The symbols move the nodes like this.
from | fi si ko de zu fe vo ra
J752 | none none none J795 J133 none J141 none
J371 | J937 J403 J653 J640 J19 J809 J255 J465
J649 | none J19 none none J403 J686 none none
J450 | J329 J942 none J666 none none none none
J666 | J784 J558 J345 J450 J138 J105 J697 J968
J875 | J465 none none none none J344 none J937
J356 | none J348 J633 none none none none J54
J141 | J259 J479 J843 J486 J218 J494 J752 J839
J809 | J558 J784 J862 J218 J486 J371 J416 J214
J133 | J368 J304 J810 J416 J752 J871 J218 J921
J685 | J348 none J344 none none none none J391
J694 | J288 none none none none none J344 J419
J218 | J942 J329 J943 J809 J141 J640 J133 J262
J172 | J697 J416 J269 J304 J657 J523 J784 J688
J138 | J686 J295 none none J666 none none none
J979 | none J640 none J403 none J329 none none
J657 | none J795 none none J172 none J686 none
J921 | none none none J288 none none J262 J133
J465 | J875 J556 J379 J129 J376 J214 J972 J371
J813 | J723 J554 J81 J839 J214 J376 J506 J486
J105 | J403 J937 none none none J666 none none
J186 | none none J19 none J653 J898 none none
J39 | none none J262 J348 none none none J943
J662 | J255 none none none none J419 J937 none
J963 | J640 none none J937 none J942 none none
J829 | J795 none none none J419 none J295 none
J494 | none none none J19 J640 J141 none none
J463 | J262 none none J344 none none none J942
J843 | none none J141 J898 J943 none none none
J329 | J450 J218 J23 J784 J479 J979 J304 J756
J419 | J416 J697 J958 J368 J829 J662 J558 J694
J259 | J141 none none J295 J942 none none none
J81 | none none J813 none J348 none none J898
J968 | J633 J344 none none none none none J666
J558 | J809 J666 J391 J942 J295 J937 J419 J344
J391 | J862 J345 J558 J61 J742 J950 J958 J685
J23 | none J943 J329 J54 none none none none
J528 | none J653 J403 none none J54 none none
J376 | none none none none J465 J813 none J19
J640 | J963 J979 J443 J371 J494 J218 J871 J129
J379 | none none J465 none none J348 none J653
J756 | none J262 none J633 none none none J329
J479 | none J141 none J686 J329 none none none
J486 | J295 J686 J898 J141 J809 J19 J795 J813
J506 | none none none none J288 none J813 J795
J825 | none none none none J255 J795 J19 none
J288 | J694 J688 J715 J921 J506 J972 J214 J416
J810 | none none J133 J885 none none J943 none
J304 | none J133 none J172 none none J329 none
J871 | none none none J255 none J133 J640 none
J102 | none none J255 none none J885 J653 none
J715 | none none J288 none none none J348 J885
J129 | none none none J465 none J262 none J640
J344 | J214 J968 J685 J463 J723 J875 J694 J558
J403 | J105 J371 J528 J979 J649 J784 J523 J556
J862 | J391 J54 J809 J943 J898 J653 J885 J348
J839 | none none none J813 J262 none none J141
J443 | none none J640 J653 none J943 none none
J885 | J958 J269 J416 J810 J456 J102 J862 J715
J214 | J344 J633 J348 J262 J813 J465 J288 J809
J368 | J133 none none J419 none none J942 none
J795 | J829 J657 J456 J752 J416 J825 J486 J506
J898 | J742 J83 J486 J843 J862 J186 J456 J81
J688 | none J288 none none none none J633 J172
J255 | J662 J523 J102 J871 J825 J416 J371 J972
J742 | J898 none J295 none J391 none none none
J54 | J345 J862 J784 J23 J83 J528 J269 J356
J523 | none J255 none none none J172 J403 none
J269 | none J885 J172 none none none J54 none
J556 | none J465 none none none J633 none J403
J456 | none none J795 none J885 none J898 none
J262 | J463 J756 J39 J214 J839 J129 J921 J218
J348 | J685 J356 J214 J39 J81 J379 J715 J862
J950 | J653 none J937 none none J391 none none
J942 | J218 J450 J61 J558 J259 J963 J368 J463
J943 | J61 J23 J218 J862 J843 J443 J810 J39
J624 | J19 none none none J937 J295 none none
J697 | J172 J419 none none none none J666 none
J295 | J486 J138 J742 J259 J558 J624 J829 J723
J784 | J666 J809 J54 J329 J686 J403 J172 J633
J633 | J968 J214 J356 J756 J554 J556 J688 J784
J416 | J419 J172 J885 J133 J795 J255 J809 J288
J686 | J138 J486 J83 J479 J784 J649 J657 J554
J554 | none J813 none none J633 none none J686
J19 | J624 J649 J186 J494 J371 J486 J825 J376
J937 | J371 J105 J950 J963 J624 J558 J662 J875
J83 | none J898 J686 none J54 none none none
J972 | none none none none none J288 J465 J255
J723 | J813 none none none J344 none none J295
J345 | J54 J391 J666 none none none none none
J958 | J885 none J419 none none none J391 none
J653 | J950 J528 J371 J443 J186 J862 J102 J379
J61 | J943 none J942 J391 none none none none

The rows follow the links: the fewer symbols apart two nodes are, the more alike their rows tend to be.

Each row is also shifted at random along 2 hidden directions that mean nothing.

Some nodes, each with a row of numbers:
J825: [105,5,-39,34,-22,-14,1,-2,-20,-8,-30,-21,-7,-39,-9,-19,43,52,-24,-1,7,-14,-13,-21,1,-41,0,-29,18,2,-12,-27,14,-3,23,-9,11,-36,1,30,28]
J255: [69,-33,-2,17,14,-39,9,-11,-14,17,11,-8,8,-5,2,-50,23,23,-34,-18,7,10,-22,14,-13,-6,-30,-9,1,-14,-5,-12,8,-26,13,-20,-5,-17,14,23,34]
J942: [-31,-13,-21,-17,6,6,2,-10,-4,36,10,9,11,21,-3,32,-31,-27,-40,-12,5,33,-43,14,-30,13,-18,16,-11,7,-1,7,20,-9,-40,12,13,11,-21,-12,-19]
J371: [79,15,1,-42,1,-9,34,-4,-43,-22,13,-11,45,-9,-28,-17,26,23,41,-10,-6,-15,-27,-4,-15,-38,-31,-7,-3,-36,-15,-8,-16,-2,6,4,-15,5,8,28,8]
J784: [57,42,16,-43,0,25,-15,47,-25,-12,-3,-20,-8,1,23,2,-6,-28,-3,30,-8,-2,23,20,-11,-14,-4,-12,-24,3,-2,52,-14,14,-6,20,4,15,30,-11,-41]
J419: [-82,-20,-15,18,33,-27,-7,-24,41,53,5,26,-22,-5,22,-41,-14,-6,-31,-18,9,58,-5,14,-4,18,-49,3,-8,11,11,-18,9,8,-17,-13,-25,-9,-14,23,40]
J304: [-54,-2,27,-6,-11,-3,-28,-24,27,11,26,6,-22,10,8,-43,-36,2,-59,-28,-33,11,7,-21,-15,17,53,-25,-54,-29,22,20,-16,16,29,-19,-19,30,-11,52,28]
J141: [-8,-22,-12,27,-28,-10,-13,-23,-8,-46,21,-33,36,17,19,-16,0,-19,-33,11,-21,-1,-65,61,-15,7,3,11,-3,6,32,-11,-9,-20,-23,7,8,14,19,11,-46]
J506: [2,-6,-6,34,11,33,15,8,61,1,-21,1,7,-18,8,-10,-7,11,-53,-29,3,-45,15,-14,9,17,8,-21,33,8,27,-20,-2,-22,20,-16,-1,-21,21,10,41]
J723: [0,-17,-5,5,0,48,26,10,22,-12,-33,-6,-7,-29,13,40,-27,7,-2,3,3,18,-7,8,14,3,-8,30,2,13,-13,-29,-2,-6,-53,12,17,0,18,-18,-11]
J694: [-81,-12,0,16,5,6,10,-11,58,37,-21,1,-33,-27,4,-4,-14,15,-11,-15,5,10,12,-1,9,22,-17,-14,3,0,-3,-32,21,-4,-7,-3,-15,-17,7,20,50]
J795: [16,-57,-20,59,12,-7,7,-24,27,11,-7,-19,-4,-23,22,-47,16,-21,-58,-5,11,9,-14,16,-3,3,-12,-14,26,-2,23,-7,0,2,20,-53,-41,-29,31,17,11]
J697: [78,15,-9,14,8,21,-11,5,3,37,5,33,-43,-16,18,-12,8,11,-28,7,41,38,13,-44,-8,-1,20,-22,-4,41,-16,17,12,25,-28,-14,-3,-3,27,13,27]
J102: [13,51,-32,-21,-20,-44,3,4,-24,-9,-7,4,28,7,-3,-17,40,35,51,-18,44,10,12,-56,0,-18,0,-20,42,-18,14,14,12,-2,47,19,11,-14,-16,27,13]
J898: [-23,-11,-11,9,5,-5,-21,25,-11,-20,3,-35,1,4,27,-9,-1,-21,16,0,-11,4,-12,29,10,19,-1,6,29,16,-6,23,-22,8,6,0,-27,-26,-8,-29,-38]
J295: [-86,-2,-2,17,-15,24,-4,3,-5,15,-29,-13,-9,-15,34,26,-9,-24,-6,3,12,22,-10,20,-15,-25,-33,-15,-22,21,-24,-5,15,14,-48,15,11,-3,9,-4,-26]
J871: [-1,5,6,-14,-36,-47,5,-19,-26,-7,5,-15,10,-12,-42,-27,27,23,-20,-16,5,1,-1,-26,-16,4,-16,3,1,-21,-12,12,14,-26,13,18,26,7,15,39,35]
J494: [-39,31,-15,-13,-51,2,9,-12,-74,-43,-3,-28,49,-10,-4,-9,6,-1,24,5,19,-14,11,-46,-50,-41,34,-18,-7,17,-3,5,6,-22,4,1,28,8,20,29,-17]
J172: [48,-8,-38,15,8,2,-12,29,-40,31,18,21,-25,-8,12,-56,-4,-35,-47,0,16,-19,-5,-10,-17,-13,-6,-33,1,4,12,49,21,1,0,6,-22,-26,-5,-2,-8]
J688: [-40,14,17,-13,-6,27,7,26,-12,11,-36,7,-38,9,-8,9,-3,6,8,-7,15,-56,42,-45,8,14,2,-8,-1,-4,29,44,22,3,11,6,16,-4,15,4,39]
J657: [73,-5,18,36,-12,7,-11,17,1,-16,-4,-9,-27,-11,36,-24,32,-3,-40,-9,2,-4,16,-33,-35,-3,32,-31,-35,4,-2,8,9,9,26,-17,-20,-12,13,27,-8]
J950: [-7,43,-7,-31,-10,-38,-4,-4,-34,-13,12,0,-2,-11,12,21,20,16,47,15,0,68,4,-13,19,-18,-3,-2,18,3,-39,-28,33,9,-38,37,18,2,-26,-13,-10]
J214: [28,-26,18,-13,30,11,59,2,63,5,-33,-3,9,13,-32,7,-37,-1,19,2,-7,-37,5,26,22,24,-18,26,-11,-18,27,-23,-5,-41,-14,-27,-21,0,10,-5,19]
J376: [-18,6,7,16,-8,28,18,10,-39,5,-41,-26,40,-27,-22,16,13,32,46,8,13,-41,13,1,25,-20,6,-1,-5,1,-8,-29,-15,-45,2,-7,11,6,9,1,17]
J218: [16,27,26,-30,-22,7,1,6,16,-33,23,-10,7,25,-13,6,-13,-24,-18,-45,-5,-11,-39,-2,-30,1,-1,6,-21,-34,17,35,-13,-9,-28,5,-7,25,27,14,-35]
J348: [-35,-53,-3,31,46,-45,22,-30,91,10,4,-2,-6,19,-25,-19,-36,-19,12,-8,-26,13,-14,44,36,61,-6,20,23,-6,0,-27,-26,-10,18,-50,-43,4,-45,-30,-12]
J83: [-28,-20,1,14,10,-1,-18,14,34,-22,-17,12,22,-3,18,-18,-6,-9,27,21,-20,-1,5,10,5,6,25,-31,-34,-19,-4,-8,-13,53,37,-9,-25,-20,-35,-42,-38]
J23: [-102,-8,21,-28,2,-8,-27,-11,22,-17,55,2,11,47,-7,13,-37,-33,8,-3,-50,25,-3,-8,-8,-8,38,0,-36,-56,11,8,-18,11,21,9,-24,22,-54,4,12]
J262: [17,-8,-3,-15,-18,13,-5,5,-13,-15,1,34,4,14,-36,35,-25,-5,-29,-21,17,-56,-14,14,5,42,11,17,31,11,-2,24,-18,-26,-20,0,15,3,7,-3,-39]
J963: [17,-25,-9,-40,-43,-6,17,-33,-43,2,-4,31,29,-18,-1,10,5,17,2,20,-4,51,-8,-3,-21,-7,-20,18,-30,8,-22,-39,15,-10,-46,24,15,3,17,30,10]

Start, symbols taken left to right, then the node you end at.
Answer with the node's name.
[-72,-3,14,-29,37,32,-2,6,47,24,-2,20,-41,-14,-3,23,-55,6,-6,7,-24,21,40,8,6,27,-12,-12,-38,-27,1,-23,-10,-20,-15,-4,-28,33,9,-7,16]
ra ra => J968
[-39,-3,16,-22,26,-54,-12,-11,6,13,27,-4,23,13,-24,-34,-4,3,64,11,-19,44,37,25,21,-12,-8,-13,-22,-43,-23,-8,-11,36,15,-15,-13,17,-26,0,25]
fe fi ko => J666
[38,17,-10,19,-13,-10,-9,-15,23,-24,-13,1,10,-10,45,27,35,-27,-2,4,-4,61,-4,6,1,5,5,-9,32,39,-13,-44,-11,27,-29,39,8,-7,-7,-48,-49]
ko fi vo => J795
[14,-17,11,-28,-11,-16,1,-3,-33,-24,50,-24,9,19,-20,-3,7,-10,19,7,-15,24,14,14,-16,-10,26,-27,-24,-28,-21,5,-3,4,-14,16,10,38,-24,42,8]
de vo vo => J403
[46,19,1,24,11,-1,1,6,45,-2,0,33,-3,-2,11,3,11,34,3,-14,22,-45,9,-23,21,34,24,2,51,12,30,28,-16,0,46,-1,8,-28,-5,-21,-10]
ra de de => J885
[9,-34,5,25,34,17,36,4,42,43,-2,28,-21,4,-6,-42,-11,7,-37,-9,22,-55,-5,10,7,33,-30,10,13,12,44,-11,9,-22,7,-15,-25,-26,9,1,20]
fe fe => J288
[20,-23,-17,25,18,-34,-8,-34,27,44,-6,41,13,-20,-4,-17,21,39,-21,-12,6,43,-9,14,9,-8,-21,0,7,2,6,-49,25,-13,-11,-19,14,1,2,22,34]
fe fe => J662
[-8,17,0,0,27,-8,-26,20,31,24,-3,27,-27,3,16,51,-5,-21,25,34,-28,54,4,-15,1,-4,-7,-3,-21,7,1,21,12,49,-7,15,-2,19,-28,-34,-23]
ko de fi => J329
[-2,-7,-2,0,30,-15,22,-1,26,-22,-6,-12,28,13,-42,26,-18,44,61,4,-22,5,18,14,46,-8,8,12,4,-45,-7,-30,-15,-6,33,-22,-6,7,-37,-8,38]
fe ko si => J633
[-77,-31,-14,-1,30,-25,11,-25,14,-19,-6,-43,52,-16,-33,-26,25,10,51,-8,-23,33,8,17,22,-14,23,-39,-8,-45,-12,-68,-1,8,45,-16,-8,10,-18,3,18]
fe zu fi => J391
[49,9,-11,-16,7,-1,-25,-2,-25,35,15,11,-9,-24,-16,17,23,12,16,17,12,50,37,11,2,-30,-7,4,-29,25,-37,-8,33,23,-23,30,22,17,-5,10,4]
fi zu zu fi => J105
[-57,59,-6,2,-63,11,-38,3,-52,-11,-12,-30,-4,-2,16,3,39,16,-34,-30,27,-51,-6,-59,-34,-17,30,-24,11,13,31,31,-9,12,21,25,37,-9,31,20,-16]
zu ko => J810
[-46,38,29,-3,-14,-19,14,13,7,18,-13,-3,-23,-6,34,-44,28,9,-9,-45,13,-4,23,-55,-19,-3,15,-30,25,4,39,33,-18,2,14,1,-7,-28,32,37,20]
si zu => J657
[13,-33,-6,9,52,-3,19,-5,39,28,-13,28,5,-11,-7,34,-44,-17,3,23,4,16,-11,57,5,26,-46,37,11,25,19,-21,11,-33,-29,-24,-7,6,-3,-22,12]
ko ko => J344
